Below is a small trained network, with its code and all its weights. Each question gives an input and a class and asks what happens when units are switched off, that is, made to give their printed mean instead of their output.

import numpy as np


def w(rows, s, z=0):
    codes = np.array(rows[::2]) - 128.0
    scale = np.full(codes.shape[1], s)
    scale[-1] = z or s
    return codes * scale


def f(y):
    return y / 2 * (1 + np.tanh(0.7978845608 * (y + 0.044715 * y**3)))


def log_softmax(a):
    a = a - a.max(-1, keepdims=True)
    return a - np.log(np.exp(a).sum(-1, keepdims=True))


def net(x, mask):
    res = np.array(x, float).reshape(1, 7) / 4 @ E
    y = f(res @ A[0][:, :-1].T + A[0][:, -1])
    res = res + np.where(mask, y, B[0][:, -1]) @ B[0][:, :-1]
    return log_softmax(res[-1] @ U[:, :-1].T + U[:, -1])


A, B = {}, {}
E = w([
[201,152,46,137,95,110,194],'x0',
[152,167,91,98,106,113,44],'x1',
[72,137,158,49,88,46,156],'x2',
[113,187,63,64,60,98,95],'x3',
[163,125,103,189,162,66,77],'x4',
[157,124,173,90,110,227,81],'x5',
[201,254,162,121,207,109,183],'x6',
],0.0072)
A[0] = w([
[195,102,61,168,114,183,57,219],'N0',
[180,202,152,94,175,125,54,183],'N1',
[54,137,131,58,68,120,137,253],'N2',
[174,217,133,109,162,92,74,196],'N3',
[2,37,158,62,65,129,60,194],'N4',
[131,171,80,104,104,48,213,207],'N5',
[149,165,139,116,128,141,220,243],'N6',
[102,120,195,189,195,122,209,210],'N7',
[142,191,78,97,110,96,189,186],'N8',
[145,230,95,99,110,92,131,241],'N9',
[135,155,78,99,128,62,195,193],'N10',
[167,175,119,76,152,114,31,228],'N11',
[166,135,201,132,178,178,201,189],'N12',
[135,184,91,96,118,67,182,153],'N13',
[133,81,185,207,189,137,163,212],'N14',
[175,125,187,94,125,195,192,195],'N15',
[140,37,119,186,133,91,86,183],'N16',
],0.0078,0.0031)
B[0] = w([
[122,104,53,209,78,197,100,203],'N0',
[107,202,229,225,171,184,77,184],'N1',
[119,158,197,38,61,119,111,213],'N2',
[139,182,176,209,140,99,86,190],'N3',
[5,37,192,41,61,149,87,255],'N4',
[158,160,128,90,83,29,163,215],'N5',
[218,188,122,19,143,133,183,193],'N6',
[130,109,190,117,184,90,218,215],'N7',
[215,237,114,85,50,57,132,195],'N8',
[156,201,177,147,89,85,78,208],'N9',
[175,176,109,80,83,3,166,195],'N10',
[102,148,184,182,108,136,46,186],'N11',
[161,152,167,77,210,216,213,205],'N12',
[199,167,141,97,106,52,128,189],'N13',
[101,63,102,141,224,110,213,218],'N14',
[208,152,139,38,147,231,152,184],'N15',
[104,26,72,163,153,44,105,188],'N16',
],0.0063,0.0086)
U = w([
[98,155,79,132,126,97,148,5],'0',
[26,68,173,63,61,140,98,205],'1',
[98,59,106,169,170,35,132,27],'2',
[138,83,2,212,93,155,111,253],'3',
[118,189,188,215,150,139,65,66],'4',
[195,199,123,107,76,39,151,154],'5',
[148,121,147,116,213,145,230,112],'6',
[189,161,123,94,112,203,133,66],'7',
],0.0077,0.0015)

Each question gives the input, the list of numbers given to net, and the class t.
The units are the neurons (one row each of A and B). Each row of codes is followed by its name. A weight is (code - 128) times the scale printed after its matrix; where a second scale follows, it is the last column's (A, B and U).
mask holds one flag per neuron, in row order. A switched-off neuron (its flag False) gives its mean, the last column of its row in B, instead of its output. The means were averaged over made-up inputs and are rounded, as every weight is.
A unit's drop is (log p(t) with every unit on - log p(t) with that unit switched off) / (log p(t) with every unit on - log p(t) with every unit switched off).
The circuit of an input: a set's keep is (log p(t) with only the set's units on - log p(t) with every unit switched off) / (log p(t) with every unit on - log p(t) with every unit switched off). Starting from the 12 units with the biggest drops (on a tie, the unit counted first), units are removed one at a time, each time the one whose removal leaves the highest keep (on an exact tie, the one counted first), for as long as the keep stays at least 0.8.
circuit, biggest first: the units of the circuit, biggest drop first
top k neurons: the k neurons with the biggest drops, biggest first
drop when u is switched off: that unit's drop, to one decimal
input [-2,-6,-4,7,5,4,7], class 4: circuit, biggest first => (N1, N3)
input [7,6,-6,-4,6,0,2], class 3: circuit, biggest first => (N0)
input [-3,-2,-7,-2,6,-4,0], class 2: circuit, biggest first => (N16, N14)
input [-1,-1,-2,6,6,2,5], class 4: circuit, biggest first => (N1, N11)
input [-3,-1,4,-5,-8,2,1], class 6: circuit, biggest first => (N12, N7)
input [-2,-8,6,4,-3,7,6], class 7: top 2 neurons => (N15, N12)
input [-8,1,6,-6,5,5,4], class 6: circuit, biggest first => (N14, N12)
input [-2,7,-8,-2,-8,-5,-4], class 3: top 2 neurons => (N0, N2)
input [-2,-8,7,-8,-4,-1,-3], class 6: top 2 neurons => (N7, N14)
input [7,-5,-6,2,5,-2,-6], class 3: drop when N0 is switched off => 0.1
input [4,3,-6,-5,5,-4,-5], class 3: drop when N0 is switched off => 0.2
input [-5,7,-3,5,8,-5,2], class 4: drop when N5 is switched off => 0.0
